Here is a tiny trained network, its code and every weight. The questions are about switching its units off for an input and a target symbol, where a switched-off unit gives its printed mean instead of its output.

import numpy as np


def w(rows, s, z=0):
    codes = np.array(rows[::2]) - 128.0
    scale = np.full(codes.shape[1], s)
    scale[-1] = z or s
    return codes * scale


def norm(h):
    return h / np.sqrt((h * h).mean(-1, keepdims=True) + 1e-5)


def f(y):
    return y / 2 * (1 + np.tanh(0.7978845608 * (y + 0.044715 * y**3)))


def softmax(a):
    e = np.exp(a - a.max(-1, keepdims=True))
    return e / e.sum(-1, keepdims=True)


def log_softmax(a):
    a = a - a.max(-1, keepdims=True)
    return a - np.log(np.exp(a).sum(-1, keepdims=True))


def net(x, mask):
    ids = ['βδζηθμξπτ'.index(c) for c in x.split()]
    T = len(ids)
    res = E[ids] + P[:T]
    u = 0
    for l in range(2):
        r = norm(res)
        for j in range(2):
            rows = slice(2 * j, 2 * j + 2)
            q, k, v = (r @ M[l][rows].T for M in (Q, K, V))
            z = softmax(np.where(np.tri(T) > 0, q @ k.T / 2**0.5, -1e9)) @ v
            o = O[l][rows]
            res = res + np.where(mask[u + j], z, o[:, -1]) @ o[:, :-1]
        u += 2
        y = f(norm(res) @ A[l][:, :-1].T + A[l][:, -1])
        res = res + np.where(mask[u : u + 12], y, B[l][:, -1]) @ B[l][:, :-1]
        u += 12
    return log_softmax(norm(res)[-1] @ U[:, :-1].T + U[:, -1])


Q, K, V, O, A, B = {}, {}, {}, {}, {}, {}
E = w([
[148,163,160],'β',
[150,162,160],'δ',
[246,177,175],'ζ',
[92,135,121],'η',
[93,131,111],'θ',
[84,146,189],'μ',
[194,206,91],'ξ',
[203,171,202],'π',
[119,126,103],'τ',
],0.011)
P = w([
[148,118,134],'0',
[1,113,176],'1',
[84,128,154],'2',
[87,134,153],'3',
[91,131,143],'4',
[94,128,149],'5',
[93,135,138],'6',
[93,139,142],'7',
],0.007)
Q[0] = w([
[65,131,73],'L0H1',
[235,15,35],'L0H1',
[33,166,130],'L0H2',
[211,199,1],'L0H2',
],0.005)
K[0] = w([
[198,130,125],'L0H1',
[150,164,206],'L0H1',
[253,97,156],'L0H2',
[121,154,149],'L0H2',
],0.0043)
V[0] = w([
[240,209,143],'L0H1',
[2,195,159],'L0H1',
[152,198,91],'L0H2',
[141,101,8],'L0H2',
],0.0044)
O[0] = w([
[148,134,86,85],'L0H1',
[86,94,97,253],'L0H1',
[76,78,218,131],'L0H2',
[129,255,168,49],'L0H2',
],0.0071,0.0037)
A[0] = w([
[171,160,109,210],'L0N1',
[134,3,119,41],'L0N2',
[118,116,73,102],'L0N3',
[135,85,175,16],'L0N4',
[16,108,222,80],'L0N5',
[87,235,55,250],'L0N6',
[115,162,129,106],'L0N7',
[182,158,113,146],'L0N8',
[202,169,226,160],'L0N9',
[137,177,68,208],'L0N10',
[106,36,96,124],'L0N11',
[203,105,175,96],'L0N12',
],0.0052,0.0011)
B[0] = w([
[103,106,161,120],'L0N1',
[179,167,89,148],'L0N2',
[101,144,144,124],'L0N3',
[128,123,111,133],'L0N4',
[153,135,126,254],'L0N5',
[79,79,42,145],'L0N6',
[127,124,99,128],'L0N7',
[125,100,169,115],'L0N8',
[110,103,166,145],'L0N9',
[1,62,135,123],'L0N10',
[140,175,102,160],'L0N11',
[130,145,166,122],'L0N12',
],0.0059,0.0049)
Q[1] = w([
[140,30,133],'L1H1',
[115,159,132],'L1H1',
[156,183,143],'L1H2',
[254,209,131],'L1H2',
],0.0095)
K[1] = w([
[40,111,115],'L1H1',
[79,108,190],'L1H1',
[128,191,127],'L1H2',
[67,248,110],'L1H2',
],0.011)
V[1] = w([
[189,222,167],'L1H1',
[174,3,94],'L1H1',
[175,15,104],'L1H2',
[139,208,158],'L1H2',
],0.0061)
O[1] = w([
[217,202,180,6],'L1H1',
[141,47,210,1],'L1H1',
[175,2,170,89],'L1H2',
[26,179,119,118],'L1H2',
],0.0054,0.0015)
A[1] = w([
[35,137,183,49],'L1N1',
[117,63,186,96],'L1N2',
[71,247,103,250],'L1N3',
[126,118,172,252],'L1N4',
[112,255,117,182],'L1N5',
[28,113,107,76],'L1N6',
[85,107,83,115],'L1N7',
[108,198,154,201],'L1N8',
[189,115,201,139],'L1N9',
[96,100,20,155],'L1N10',
[189,217,60,225],'L1N11',
[158,72,125,159],'L1N12',
],0.0097,0.0017)
B[1] = w([
[213,168,169,182],'L1N1',
[106,101,43,156],'L1N2',
[131,119,66,255],'L1N3',
[115,121,82,151],'L1N4',
[127,58,17,217],'L1N5',
[172,167,168,210],'L1N6',
[143,152,174,167],'L1N7',
[152,100,67,178],'L1N8',
[110,169,118,149],'L1N9',
[155,144,174,192],'L1N10',
[171,42,144,167],'L1N11',
[2,134,122,143],'L1N12',
],0.0065,0.0071)
U = w([
[115,89,196,79],'β',
[121,92,182,23],'δ',
[183,141,159,45],'ζ',
[137,167,149,82],'η',
[148,201,106,121],'θ',
[103,1,116,248],'μ',
[160,139,83,135],'ξ',
[149,115,162,60],'π',
[123,131,35,207],'τ',
],0.014,0.0017)

Each question gives the input, a string of symbols that net reads in full, and the target symbol t.
The units are the heads (2 rows each of Q, K, V and O) and the neurons (one row each of A and B). Each row of codes is followed by its name. A weight is (code - 128) times the scale printed after its matrix; where a second scale follows, it is the last column's (O, A, B and U).
mask holds one flag per unit, layer by layer, with each layer's heads first. A switched-off unit (its flag False) gives its mean, the last column of its rows in O or B, instead of its output. The means were averaged over made-up inputs and are rounded, as every weight is.
A unit's drop is (log p(t) with every unit on - log p(t) with that unit switched off) / (log p(t) with every unit on - log p(t) with every unit switched off).
unit that matters most: the unit with the biggest drop
k most important neurons: the k neurons with the biggest drops, biggest first
top k neurons in layer l: the k neurons of layer l with the biggest drops, biggest first
which heads matter: for each layer, one digit per head in row order, 1 if its drop is at least 0.15 and else 0, layers parted by /
input θ θ μ μ θ θ, target θ: which heads matter -> 01 / 00
input θ β δ η μ δ, target μ: unit that matters most -> L1N11
input ζ ζ ζ ζ ξ β, target θ: 3 most important neurons -> (L1N9 L1N11 L1N5)
input μ ζ β, target μ: top 2 neurons in layer 1 -> (L1N3 L1N6)
input θ θ θ τ, target θ: 4 most important neurons -> (L0N6 L1N5 L1N10 L1N6)
input β ζ η δ τ, target β: 2 most important neurons -> (L1N5 L1N3)
input θ δ θ η ζ, target θ: 2 most important neurons -> (L1N9 L1N5)
input θ μ ξ η β τ ξ μ, target θ: top 2 neurons in layer 1 -> (L1N1 L1N11)
input β ξ μ β π, target β: 4 most important neurons -> (L1N5 L1N3 L0N6 L0N12)
input β η β μ τ θ ζ, target β: 3 most important neurons -> (L1N5 L1N3 L0N6)
input θ δ π, target θ: top 3 neurons in layer 0 -> (L0N6 L0N9 L0N11)
input μ δ τ μ τ μ π, target μ: top 2 neurons in layer 1 -> (L1N2 L1N6)
input η μ β, target μ: 2 most important neurons -> (L0N10 L0N2)
input μ θ θ μ η μ β ζ, target μ: 3 most important neurons -> (L1N6 L1N2 L0N9)
input τ μ π, target τ: which heads matter -> 01 / 01
input μ ζ ζ β τ, target μ: which heads matter -> 01 / 01
input θ μ β μ μ π, target θ: 4 most important neurons -> (L1N9 L1N5 L1N3 L0N9)
input θ μ θ μ η μ δ η, target θ: which heads matter -> 00 / 00
input β τ β τ β η, target β: 2 most important neurons -> (L1N5 L0N6)
input β β ζ θ β τ ζ, target β: top 2 neurons in layer 0 -> (L0N6 L0N9)
input τ δ δ β η π, target τ: which heads matter -> 11 / 01
input μ τ β ζ μ μ θ θ, target μ: top neuron in layer 0 -> (L0N2)
input β π β η μ μ μ, target β: 4 most important neurons -> (L1N5 L1N3 L0N6 L0N2)
input θ β η, target θ: which heads matter -> 01 / 00
input μ μ π, target μ: which heads matter -> 01 / 10
